Below is a small trained network, with its code and all its weights. Each question gives an input and a target symbol and asks what happens when units are switched off, that is, made to give their printed mean instead of their output.

import numpy as np


def w(rows, s, z=0):
    codes = np.array(rows[::2]) - 128.0
    scale = np.full(codes.shape[1], s)
    scale[-1] = z or s
    return codes * scale


def norm(h):
    return h / np.sqrt((h * h).mean(-1, keepdims=True) + 1e-5)


def f(y):
    return np.maximum(y, 0)


def softmax(a):
    e = np.exp(a - a.max(-1, keepdims=True))
    return e / e.sum(-1, keepdims=True)


def log_softmax(a):
    a = a - a.max(-1, keepdims=True)
    return a - np.log(np.exp(a).sum(-1, keepdims=True))


def net(x, mask):
    ids = ['αβδλπτψ'.index(c) for c in x.split()]
    T = len(ids)
    res = E[ids] + P[:T]
    u = 0
    for l in range(2):
        q, k, v = (norm(res) @ M[l].T for M in (Q, K, V))
        z = softmax(np.where(np.tri(T) > 0, q @ k.T / 2**0.5, -1e9)) @ v
        res = res + np.where(mask[u], z, O[l][:, -1]) @ O[l][:, :-1]
        u += 1
        y = f(norm(res) @ A[l][:, :-1].T + A[l][:, -1])
        res = res + np.where(mask[u : u + 12], y, B[l][:, -1]) @ B[l][:, :-1]
        u += 12
    return log_softmax(norm(res)[-1] @ U[:, :-1].T + U[:, -1])


Q, K, V, O, A, B = {}, {}, {}, {}, {}, {}
E = w([
[136,139,119,102],'α',
[19,101,116,6],'β',
[45,88,91,2],'δ',
[150,91,34,187],'λ',
[176,107,108,127],'π',
[159,99,72,158],'τ',
[86,120,73,41],'ψ',
],0.008)
P = w([
[86,75,110,191],'0',
[80,195,229,186],'1',
[119,148,71,104],'2',
[254,94,192,92],'3',
[112,141,71,97],'4',
[119,225,172,142],'5',
[143,216,173,164],'6',
[111,136,72,94],'7',
],0.0082)
Q[0] = w([
[190,124,251,167],'L0H1',
[167,116,140,60],'L0H1',
],0.015)
K[0] = w([
[245,227,170,79],'L0H1',
[160,39,189,108],'L0H1',
],0.011)
V[0] = w([
[164,77,148,148],'L0H1',
[182,169,3,141],'L0H1',
],0.013)
O[0] = w([
[94,187,133,168,254],'L0H1',
[110,121,254,171,205],'L0H1',
],0.0093,0.00098)
A[0] = w([
[86,17,116,116,106],'L0N1',
[254,114,172,157,152],'L0N2',
[151,115,50,130,118],'L0N3',
[44,89,67,97,74],'L0N4',
[162,199,222,127,177],'L0N5',
[65,182,133,95,211],'L0N6',
[214,69,106,240,251],'L0N7',
[86,153,95,53,126],'L0N8',
[173,7,158,78,137],'L0N9',
[116,174,143,84,19],'L0N10',
[72,169,126,68,205],'L0N11',
[20,170,123,182,27],'L0N12',
],0.0087,0.0017)
B[0] = w([
[217,126,136,154,172],'L0N1',
[97,227,104,193,194],'L0N2',
[56,95,203,133,197],'L0N3',
[208,192,88,172,239],'L0N4',
[40,106,168,86,251],'L0N5',
[98,112,68,150,239],'L0N6',
[27,28,116,88,206],'L0N7',
[55,106,163,152,254],'L0N8',
[171,80,255,140,159],'L0N9',
[97,182,138,123,171],'L0N10',
[102,56,187,145,253],'L0N11',
[210,203,76,112,218],'L0N12',
],0.0097,0.005)
Q[1] = w([
[146,2,129,93],'L1H1',
[151,171,223,32],'L1H1',
],0.0096)
K[1] = w([
[203,104,171,63],'L1H1',
[3,214,255,14],'L1H1',
],0.0066)
V[1] = w([
[197,190,133,111],'L1H1',
[59,183,88,2],'L1H1',
],0.0074)
O[1] = w([
[137,77,244,213,2],'L1H1',
[102,168,1,224,107],'L1H1',
],0.0076,0.0051)
A[1] = w([
[209,245,170,89,237],'L1N1',
[108,146,128,172,123],'L1N2',
[135,88,137,90,98],'L1N3',
[180,157,138,150,155],'L1N4',
[109,88,101,167,79],'L1N5',
[100,107,113,200,143],'L1N6',
[89,98,67,116,146],'L1N7',
[102,96,159,114,67],'L1N8',
[90,197,61,168,123],'L1N9',
[139,205,106,71,143],'L1N10',
[133,59,161,196,127],'L1N11',
[171,193,98,157,253],'L1N12',
],0.012,0.0025)
B[1] = w([
[111,248,98,209,142],'L1N1',
[92,144,101,109,171],'L1N2',
[156,147,95,105,164],'L1N3',
[136,194,103,120,133],'L1N4',
[117,127,91,145,154],'L1N5',
[101,116,69,108,181],'L1N6',
[100,182,178,133,246],'L1N7',
[210,116,94,148,170],'L1N8',
[204,94,197,116,253],'L1N9',
[114,93,91,187,184],'L1N10',
[103,75,145,206,159],'L1N11',
[178,166,42,153,155],'L1N12',
],0.016,0.0074)
U = w([
[42,31,46,227,150],'α',
[40,181,1,63,66],'β',
[173,101,112,30,254],'δ',
[115,143,236,139,19],'λ',
[158,220,39,204,194],'π',
[195,184,213,200,119],'τ',
[173,14,211,171,183],'ψ',
],0.0071,0.0025)

Each question gives the input, a string of symbols that net reads in full, and the target symbol t.
The units are the heads (2 rows each of Q, K, V and O) and the neurons (one row each of A and B). Each row of codes is followed by its name. A weight is (code - 128) times the scale printed after its matrix; where a second scale follows, it is the last column's (O, A, B and U).
mask holds one flag per unit, layer by layer, with each layer's heads first. A switched-off unit (its flag False) gives its mean, the last column of its rows in O or B, instead of its output. The means were averaged over made-up inputs and are rounded, as every weight is.
A unit's drop is (log p(t) with every unit on - log p(t) with that unit switched off) / (log p(t) with every unit on - log p(t) with every unit switched off).
The circuit of an input: a set's keep is (log p(t) with only the set's units on - log p(t) with every unit switched off) / (log p(t) with every unit on - log p(t) with every unit switched off). Starting from the 12 units with the biggest drops (on a tie, the unit counted first), units are removed one at a time, each time the one whose removal leaves the highest keep (on an exact tie, the one counted first), for as long as the keep stays at least 0.8.
circuit, biggest first: the units of the circuit, biggest drop first
most important unit: the unit with the biggest drop
top k neurons: the k neurons with the biggest drops, biggest first
top k neurons in layer l: the k neurons of layer l with the biggest drops, biggest first
drop when u is switched off: that unit's drop, to one decimal
input α τ ψ λ, target α: circuit, biggest first => [L0N7]
input β β α δ ψ τ, target α: circuit, biggest first => [L0H1 L1N9 L1N7]
input β λ α τ δ δ α π, target β: top 2 neurons in layer 0 => [L0N3 L0N1]
input λ β π, target λ: top 3 neurons => [L0N5 L0N4 L1N9]
input β β λ ψ τ, target β: top 2 neurons => [L1N9 L0N3]
input β δ π ψ, target τ: top 4 neurons => [L1N1 L0N4 L0N7 L0N9]
input π τ ψ α β δ δ δ, target π: top 2 neurons => [L1N12 L0N4]
input α δ ψ, target α: top 2 neurons in layer 1 => [L1N6 L1N11]
input δ ψ δ, target δ: top 3 neurons in layer 0 => [L0N1 L0N4 L0N5]
input β δ τ λ, target α: top 2 neurons => [L0N7 L0N4]
input τ ψ α τ α α δ τ, target τ: top 2 neurons => [L1N9 L0N12]
input τ α τ δ λ α β α, target τ: top 3 neurons in layer 0 => [L0N12 L0N7 L0N8]
input π λ λ α α τ λ β, target π: top 2 neurons => [L0N7 L0N4]
input α λ π, target α: top 3 neurons in layer 0 => [L0N12 L0N5 L0N11]
input β ψ β α, target π: circuit, biggest first => [L0N2]
input λ λ π α, target π: top 2 neurons => [L0N2 L0N11]
input τ α τ α β, target τ: top 2 neurons => [L1N9 L0N12]
input α β ψ τ π, target α: top 4 neurons => [L0N12 L0N5 L1N9 L1N11]
input π ψ β, target π: top 3 neurons => [L0N12 L0N7 L1N12]
input α β ψ, target α: top 4 neurons => [L0N12 L0N11 L1N6 L0N5]
input δ τ ψ α δ λ τ τ, target δ: most important unit => L1H1
input β ψ λ β λ, target β: top 2 neurons in layer 0 => [L0N7 L0N3]
input λ ψ δ, target λ: top 2 neurons => [L0N11 L1N9]
input λ ψ β ψ α α α β, target λ: top 3 neurons in layer 0 => [L0N11 L0N12 L0N7]
input α ψ β π λ δ α δ, target α: top 4 neurons in layer 0 => [L0N11 L0N12 L0N8 L0N1]
input β δ π, target β: top 2 neurons => [L1N9 L0N1]
input ψ β δ α τ τ δ π, target ψ: top 2 neurons => [L0N7 L0N12]
input λ λ π δ δ, target λ: most important unit => L0N7
input τ ψ δ λ β, target τ: drop when L1N9 is switched off => 0.5
